[-64.8  54.4 -39.9 -54.2] value -64.8
[ 56.3   4.8 -71.9  46.4 -63.5 -50.4] value 56.3
[-9.6 56.3 43.6 38.7 31.5] value -9.6
[ 75.0 -23.4   3.1 -13.9   0.8] value 75.0
[ 42.0  -6.6  30.0  53.2 -22.4 -25.9   1.8] value 42.0
[ 55.3  11.4 -53.0   4.9 -19.6   6.5] value 55.3
---
 382  -428  -580  -645  -755    21
-667  -442  -318  -176  -477  -208
 498  -261  -158    35   508  -607
value 498

126  106  108  236   11   65  168
120  112  109  226   25   64  187
119  110  126  229   20   57  236
value 119

 99   55  164   85
228   31  105  109
 41  111  183  143
value 41

177  199  481  822  822  824
 25   57  134  679  678  682
299  325  633  848  848  850
value 299

3340  5680  4785  3035  8367  1541
3220  5613  3726  4536  8201  1598
3027  5790  3350  5201  8204  1812
value 3027

243   60  238   15   64   48  128
 66  119   40  251  168   52  148
200  202   44  195   41   93  237
value 200

81  50  81  49  50  50
19  51  19  51  50  51
20  50  19  50  50  50
value 20

4358  5594  4451  3927  4052  5370  7604
6332  5684  4596  4190  4332  4305  4710
5324  6017  4544  3672  3213  5180  8655
value 5324

 118  -583   518  -455   231  -593
 313  -860   328  -298   276   184
 118  -566   518  -440   231  -593
value 118
---
Q:
[[67 36 34 67 43 37 38]
 [84 59 23 66 27 31 78]
 [40 73 25 41 70 63 37]]
A: 37

Q:
[[123 130 134  77  90 104  21]
 [148 194 181  73  62 131  68]]
A: 68

Q: [77 16 13 23]
A: 23

Q: [156  44 153 196 150]
A: 150

Q:
[[-433  512 -493  289  359 -266]
 [-718 -616  514 -661 -719  395]
 [-553  286 -702  523  555 -689]]
A: -689

Q: [201  59   1  75 134]
A: 134

Q: [4215 7779 4164 2709 7505 6681 6964]
A: 6964

Q:
[[58 54 50 38]
 [20 97 93 34]
 [32 89 82 37]]
A: 37

Q: [785 142 747 703 578 841]
A: 841

Q: [ 59 205 184 118]
A: 118
---
[[ 70.9  75.1 -34.4  58.3]
 [ 37.4  38.9  -4.6  29.8]] ⇒ 37.4

[[-25.8  56.8  51.1 -15.9 -15.2  64.2 -38.0]
 [-25.8  56.8  51.1 -15.9 -15.2  64.2 -38.0]] ⇒ -15.9

[ 36.8 -52.8 -54.6   7.5  -7.6  20.4] ⇒ -54.6

[-63.8 -28.9  35.2 -58.0  56.8  46.4] ⇒ 35.2

[[ 47.9  -6.0   4.1  50.8  50.0 -61.0 -45.6]
 [-56.3  43.9  41.8 -29.3 -17.5 -36.0  -0.2]] ⇒ -29.3

[[-42.3  34.2 -37.1  27.5 -46.5  33.4]
 [ 50.0 -28.4  47.7 -50.8 -45.8  38.3]
 [-16.9  39.1 -59.4  40.6 -28.0   1.0]] ⇒ -59.4

[-22.4 -63.6   4.6 -29.3 -21.1  25.4 -11.0] ⇒ -29.3

[ -3.3 -14.6 -65.4 -13.9 -43.4   1.0  32.8] ⇒ -13.9
---
array([-64.2,  39.5, -68.2, -27.5,  15.7, -66.1, -13.2]) result: -27.5, 39.5
array([-49.2,  66.2, -38.4,  64.2,  14.4]) result: -38.4, 66.2
array([-62.3,  63.4, -68.0,  57.2, -56.6]) result: -68.0, 63.4
array([-35.1, -36.5, -26.9, -50.1, -42.5,   1.7, -56.1]) result: -50.1, 1.7
array([ 59.1, -30.2,  11.8,  21.0,  -6.7,   1.4,  24.9]) result: 21.0, 59.1
array([ 38.9, -21.5,  53.0,  14.6, -31.7,  46.4,  11.7]) result: 14.6, 53.0
---
[[1213 8968 2821 7252 8066]
 [4115 3105 4300 4649 2981]
 [9642 2619 8251 4226 3379]] >> 8066, 9642

[1920 9727 4801 3563] >> 3563, 1920

[5430 8777 5357 3020] >> 3020, 5430

[[ -17   79  246 -101   82 -175  265]
 [ 542 -410  -45 -162 -458 -495 -557]
 [-371 -182 -445 -352  103  -36  -68]] >> 265, -371

[-827  176  389  150  563  -21] >> -21, -827

[ 50  40 205  76 146] >> 146, 50

[ 211  996  476 -608] >> -608, 211
---
array([[ 756,  -69,  424,   42, -337],
       [ 304,  134,  426,  741, -622],
       [ 484,  247,   19,  470, -682]]): 19

array([[16, 63, 39, 32, 86, 57, 77],
       [ 7, 82, 44, 35, 78, 47, 46],
       [55, 20, 52, 58, 60, 23, 38]]): 52

array([[-13,  37, -12,  34,  -1],
       [ 15,  12,  15, -26, -16],
       [ 11,   8, -10,  35, -14]]): -10

array([[177, 204, 113, 199, 242,  57, 113],
       [122, 124, 199, 185, 135, 209, 251],
       [201, 167, 147, 165, 196, 149, 136]]): 147

array([[7683, 4910, 6703, 7068, 4795],
       [4695, 6984, 3350, 7793, 2961],
       [4304, 5225, 5277, 7881, 7919]]): 5277

array([[6624, 3428, 7248, 2623, 6737, 3418, 6986],
       [3514, 4364, 3719, 6302, 5763, 6536, 5947],
       [5897, 8319, 7431, 2479, 1844, 4169, 3570]]): 7431
---
[[ 55.7  20.6  -2.7 -54.6  31.0   4.9   1.6 -31.1  15.0]
 [  0.4   4.9  14.8  -6.8   8.6 -22.9  -9.2  25.1 -24.0]
 [ -5.6  11.4 -27.2   1.5   6.5  32.1 -16.2  -5.2  34.1]
 [ 27.2  -7.5  11.6 -27.6 -22.2  14.1  26.8 -40.5  18.7]
 [ 36.2  12.3  38.7 -23.5 -28.1 -39.5  24.3 -14.1 -31.6]
 [-26.4  -7.0 -18.5   9.8  -2.3  30.9 -13.9   9.0  28.7]
 [-18.2  18.2  -5.0  29.7 -47.5   5.9  -3.0   7.5  10.1]] ⇒ 10.1

[[-37.8  16.0  27.7  56.3   5.4 -25.1  51.7 -26.2 -30.8]
 [ 52.0 -16.1 -30.6 -56.1 -11.0 -27.1  69.5  42.7 -12.3]
 [-25.0  40.2  23.0 -38.8  22.1 -27.1 -33.8   8.0  57.3]
 [ 33.6 -17.7 -35.2  26.1 -35.5  30.2 -27.1  35.3 -36.9]
 [-19.1  48.1 -20.1 -27.5 -41.7  47.2  13.8  10.8  -5.7]
 [-25.4  14.9  28.6  31.1 -49.0  -3.6  51.1  32.3 -17.5]] ⇒ -17.5

[[-19.8  34.5  18.3  -3.4   1.9 -12.7 -31.7]
 [ 10.4  39.6  43.9  35.4  57.3  -3.5 -20.3]
 [-39.9   6.2 -18.1   8.0 -30.6  -8.9 -31.0]
 [  1.7  19.1  13.0 -15.4   8.0  -9.5  -9.2]
 [-12.8  41.1 -52.5  -6.4  -0.4 -20.3 -52.5]
 [ 31.7  28.7 -25.1  11.7  41.9  -7.3 -12.8]] ⇒ -12.8

[[ 27.0 -10.4 -37.0 -14.8 -32.8   5.8  10.3  30.1]
 [ 67.6  10.6  -4.9  20.0  19.5  22.8  34.1  69.8]
 [ 25.9  12.9  44.3  24.8  46.2  11.1  16.9  21.2]
 [  7.3  11.3  39.1  22.6  20.5  16.7  19.5  -2.0]
 [-19.3 -22.6  41.7 -14.5   0.2   2.0   5.9 -30.5]] ⇒ -30.5

[[ -5.7 -41.1  22.3   9.6  10.8 -26.7 -15.4  -6.8  -1.4]
 [  8.1 -19.5  11.2 -19.9  -2.3  55.6  12.7  -0.2  14.0]
 [-13.0 -17.2   3.5  -4.4  -6.4  57.8  22.6   0.9   2.7]
 [-14.7   7.9  -9.3  26.7   2.5 -53.2 -10.2  -0.9 -17.6]
 [-10.5  30.1 -21.5   1.1 -11.6  31.6  22.1   5.6  -6.2]
 [-25.6 -47.8  18.2   6.3   0.4  40.3  14.8  -4.0  -1.4]
 [-44.8 -12.8  -5.6  36.2  -3.1 -11.3  12.7  -1.4 -25.3]
 [  5.7 -22.2  14.7   6.9  11.0 -43.3 -22.3  -5.0  -0.6]
 [ -0.9   4.3  -4.4 -13.0  -7.9  55.6  20.7   2.8   6.7]
 [-15.4 -38.1  17.6  18.0   9.6 -31.8 -12.5  -6.1  -7.5]
 [-16.6  26.8 -17.9  24.0  -2.4 -42.9  -2.2   2.0 -19.6]] ⇒ -19.6
